Below are the code and all the weights of a small trained network. Each question names an input and a class and asks about switching units off, where a switched-off unit gives its printed mean instead of its output.

import numpy as np


def w(rows, s, z=0):
    codes = np.array(rows[::2]) - 128.0
    scale = np.full(codes.shape[1], s)
    scale[-1] = z or s
    return codes * scale


def f(y):
    return np.maximum(y, 0)


def log_softmax(a):
    a = a - a.max(-1, keepdims=True)
    return a - np.log(np.exp(a).sum(-1, keepdims=True))


def net(x, mask):
    res = np.array(x, float).reshape(1, 6) / 4 @ E
    y = f(res @ A[0][:, :-1].T + A[0][:, -1])
    res = res + np.where(mask, y, B[0][:, -1]) @ B[0][:, :-1]
    return log_softmax(res[-1] @ U[:, :-1].T + U[:, -1])


A, B = {}, {}
E = w([
[113,183,166,78,228,139,109,52,187,99,129],'x0',
[123,127,173,64,176,132,147,254,138,100,77],'x1',
[106,166,21,168,178,197,134,148,127,134,72],'x2',
[155,47,54,64,168,43,140,88,98,121,82],'x3',
[83,86,137,80,62,204,109,93,177,106,53],'x4',
[126,225,66,40,53,91,131,140,134,79,166],'x5',
],0.0048)
A[0] = w([
[123,164,106,104,104,116,129,132,124,122,136,34],'neuron 0',
[130,94,203,96,96,86,133,112,125,127,156,78],'neuron 1',
[111,66,139,75,53,206,113,89,168,114,61,126],'neuron 2',
[125,122,152,120,113,114,131,122,131,137,140,73],'neuron 3',
[135,143,141,102,166,133,131,94,131,124,123,60],'neuron 4',
[152,161,112,196,201,38,124,170,111,136,198,54],'neuron 5',
[124,163,101,93,97,112,131,130,129,121,135,41],'neuron 6',
[147,73,90,177,38,122,140,204,96,131,123,59],'neuron 7',
[127,195,188,169,94,189,115,155,134,138,142,13],'neuron 8',
[113,156,25,158,167,192,137,142,125,138,104,75],'neuron 9',
[135,76,85,86,148,82,123,110,116,143,106,58],'neuron 10',
[123,127,150,94,152,134,124,199,136,119,115,47],'neuron 11',
[126,141,55,142,160,158,130,138,125,134,101,76],'neuron 12',
[128,130,159,79,161,136,137,222,134,116,101,40],'neuron 13',
[140,76,86,93,148,82,119,107,114,133,104,41],'neuron 14',
[126,134,126,118,117,126,125,127,125,122,124,120],'neuron 15',
[120,130,141,110,137,127,127,163,137,120,119,45],'neuron 16',
[126,125,152,92,154,138,128,204,139,118,109,27],'neuron 17',
[123,80,161,167,159,139,119,120,122,132,111,37],'neuron 18',
[134,192,172,74,223,154,130,47,155,106,120,65],'neuron 19',
[123,74,159,182,161,143,138,121,120,137,113,19],'neuron 20',
[123,115,125,119,114,148,128,116,138,128,115,153],'neuron 21',
[138,99,109,158,82,119,133,167,110,131,130,69],'neuron 22',
[127,95,143,149,152,128,131,121,124,133,114,67],'neuron 23',
[132,99,201,98,95,85,132,115,120,132,161,90],'neuron 24',
[132,104,178,101,105,92,130,116,128,130,151,127],'neuron 25',
[120,81,156,176,158,139,131,120,126,133,115,9],'neuron 26',
[125,133,110,155,107,124,128,77,131,128,150,10],'neuron 27',
[136,108,115,150,86,126,134,157,120,131,127,48],'neuron 28',
[129,143,86,198,75,130,124,1,129,130,170,19],'neuron 29',
[125,87,148,168,152,134,125,120,131,134,119,54],'neuron 30',
[120,189,182,170,98,180,123,147,137,138,143,23],'neuron 31',
[136,79,85,86,152,86,132,110,123,128,102,67],'neuron 32',
[129,138,139,109,150,122,134,176,123,121,125,78],'neuron 33',
[124,134,115,154,122,117,127,103,130,135,145,50],'neuron 34',
[116,189,93,85,85,104,132,134,127,120,140,27],'neuron 35',
[130,154,152,146,112,151,127,137,131,132,135,37],'neuron 36',
[129,112,118,138,102,131,126,146,124,128,126,82],'neuron 37',
[133,121,145,119,119,117,127,128,125,133,137,130],'neuron 38',
[122,198,88,71,77,104,127,134,123,112,140,6],'neuron 39',
[125,81,159,174,166,142,125,119,120,138,114,15],'neuron 40',
],0.0097,0.0013)
B[0] = w([
[167,129,117,103,118,139,136,137,159,138,143,169],'neuron 0',
[149,175,121,181,116,144,99,141,157,96,63,212],'neuron 1',
[125,238,105,101,160,125,220,129,23,145,130,253],'neuron 2',
[127,140,119,146,121,134,122,132,143,119,103,151],'neuron 3',
[79,135,122,119,117,114,116,132,153,146,139,168],'neuron 4',
[101,237,102,86,137,152,230,116,41,134,103,240],'neuron 5',
[171,128,127,100,126,149,124,137,159,137,158,179],'neuron 6',
[16,146,141,94,142,100,67,108,190,174,149,234],'neuron 7',
[107,69,105,162,142,115,195,123,147,59,179,215],'neuron 8',
[169,190,158,198,104,124,85,136,159,74,52,234],'neuron 9',
[104,80,129,164,130,133,179,128,141,80,174,201],'neuron 10',
[140,72,125,126,104,122,126,109,104,156,83,187],'neuron 11',
[143,164,144,182,111,137,100,134,158,94,82,198],'neuron 12',
[143,49,130,129,103,121,122,98,92,171,69,213],'neuron 13',
[107,80,123,162,125,131,184,126,147,80,170,198],'neuron 14',
[138,136,126,123,130,131,131,131,134,133,135,142],'neuron 15',
[136,99,124,127,117,127,129,123,117,149,106,155],'neuron 16',
[142,68,124,128,95,115,127,105,100,159,83,191],'neuron 17',
[182,131,112,87,108,139,126,135,163,134,152,184],'neuron 18',
[6,152,135,107,121,95,61,134,179,184,156,253],'neuron 19',
[185,139,114,78,110,138,125,145,170,135,158,192],'neuron 20',
[128,150,133,127,141,124,139,129,98,132,129,158],'neuron 21',
[68,144,133,110,133,115,101,117,166,149,133,182],'neuron 22',
[165,131,121,106,118,137,127,130,149,124,148,163],'neuron 23',
[146,172,123,185,122,142,92,137,156,99,63,212],'neuron 24',
[143,161,134,174,129,141,98,137,136,100,91,195],'neuron 25',
[175,134,114,85,110,138,130,143,170,138,150,181],'neuron 26',
[131,79,122,120,105,121,131,121,120,152,85,168],'neuron 27',
[80,136,133,110,133,118,112,123,157,149,131,166],'neuron 28',
[145,3,152,114,112,114,109,125,68,182,36,246],'neuron 29',
[169,131,119,93,118,139,125,144,152,136,148,174],'neuron 30',
[107,74,114,160,144,116,183,122,138,63,178,208],'neuron 31',
[98,79,130,169,132,128,173,129,138,84,176,202],'neuron 32',
[132,99,129,117,112,127,132,107,106,152,93,167],'neuron 33',
[128,103,123,116,113,126,137,125,116,143,97,152],'neuron 34',
[196,129,121,87,120,147,131,144,175,144,163,205],'neuron 35',
[118,106,117,138,130,121,159,125,141,101,142,158],'neuron 36',
[101,136,129,116,134,119,118,125,141,140,134,151],'neuron 37',
[133,137,130,145,133,133,113,127,130,122,115,151],'neuron 38',
[207,132,119,77,124,156,129,146,183,148,172,220],'neuron 39',
[178,134,112,81,106,140,128,143,171,138,155,186],'neuron 40',
],0.02,0.0049)
U = w([
[253,124,109,32,109,187,103,181,188,158,208,93],'0',
[155,8,151,126,97,97,109,80,47,197,50,121],'1',
[88,54,111,203,145,110,198,122,146,13,222,122],'2',
[6,172,150,94,142,67,38,114,180,189,166,125],'3',
[178,213,156,238,113,159,53,157,149,57,50,151],'4',
[123,236,103,83,160,149,205,119,3,149,132,134],'5',
[133,139,176,142,193,130,78,132,58,120,185,248],'6',
],0.0062,0.0017)

Each question gives the input, the list of numbers given to net, and the class t.
The units are the neurons (one row each of A and B). Each row of codes is followed by its name. A weight is (code - 128) times the scale printed after its matrix; where a second scale follows, it is the last column's (A, B and U).
mask holds one flag per neuron, in row order. A switched-off neuron (its flag False) gives its mean, the last column of its row in B, instead of its output. The means were averaged over made-up inputs and are rounded, as every weight is.
A unit's drop is (log p(t) with every unit on - log p(t) with that unit switched off) / (log p(t) with every unit on - log p(t) with every unit switched off).
most important unit: the unit with the biggest drop
top k neurons: the k neurons with the biggest drops, biggest first
drop of u: that unit's drop, to one decimal
input [-5,-7,1,-7,-6,6], class 1: most important unit -> neuron 29
input [8,5,2,0,-8,5], class 3: top 3 neurons -> [neuron 19; neuron 2; neuron 4]
input [-4,-1,2,-6,-2,-2], class 2: top 3 neurons -> [neuron 8; neuron 31; neuron 19]
input [-7,8,-4,-8,3,2], class 1: top 2 neurons -> [neuron 13; neuron 17]
input [-2,8,-5,-1,-8,-5], class 1: top 3 neurons -> [neuron 13; neuron 2; neuron 17]
input [-1,7,-7,4,-5,2], class 1: top 2 neurons -> [neuron 13; neuron 9]
input [0,-8,1,2,-6,8], class 0: top 4 neurons -> [neuron 39; neuron 35; neuron 6; neuron 13]
input [6,3,5,-2,-8,6], class 5: top 2 neurons -> [neuron 5; neuron 7]
input [4,-2,-5,1,0,-3], class 4: top 4 neurons -> [neuron 7; neuron 1; neuron 24; neuron 25]
input [-7,7,-3,0,-4,3], class 1: top 2 neurons -> [neuron 13; neuron 19]
input [1,7,5,4,-6,1], class 1: top 2 neurons -> [neuron 13; neuron 2]
input [-8,0,-7,1,8,0], class 3: top 2 neurons -> [neuron 7; neuron 5]
input [-1,5,6,7,4,-2], class 2: top 3 neurons -> [neuron 32; neuron 10; neuron 14]
input [1,-7,-2,-5,8,-1], class 5: most important unit -> neuron 2
input [5,5,8,5,-6,-6], class 4: top 2 neurons -> [neuron 9; neuron 12]
input [6,-5,-2,-1,-4,-3], class 3: top 3 neurons -> [neuron 19; neuron 13; neuron 2]
input [5,4,2,-1,7,-6], class 5: top 4 neurons -> [neuron 2; neuron 39; neuron 35; neuron 7]
input [8,0,3,-5,-6,1], class 3: drop of neuron 19 -> 3.1
input [-4,6,2,7,-6,3], class 2: drop of neuron 14 -> 0.8
input [-5,0,6,0,-2,-6], class 0: drop of neuron 24 -> 0.4
input [-6,-2,0,5,-5,-5], class 3: drop of neuron 19 -> -0.3
input [0,-6,-3,-7,-5,8], class 0: most important unit -> neuron 39
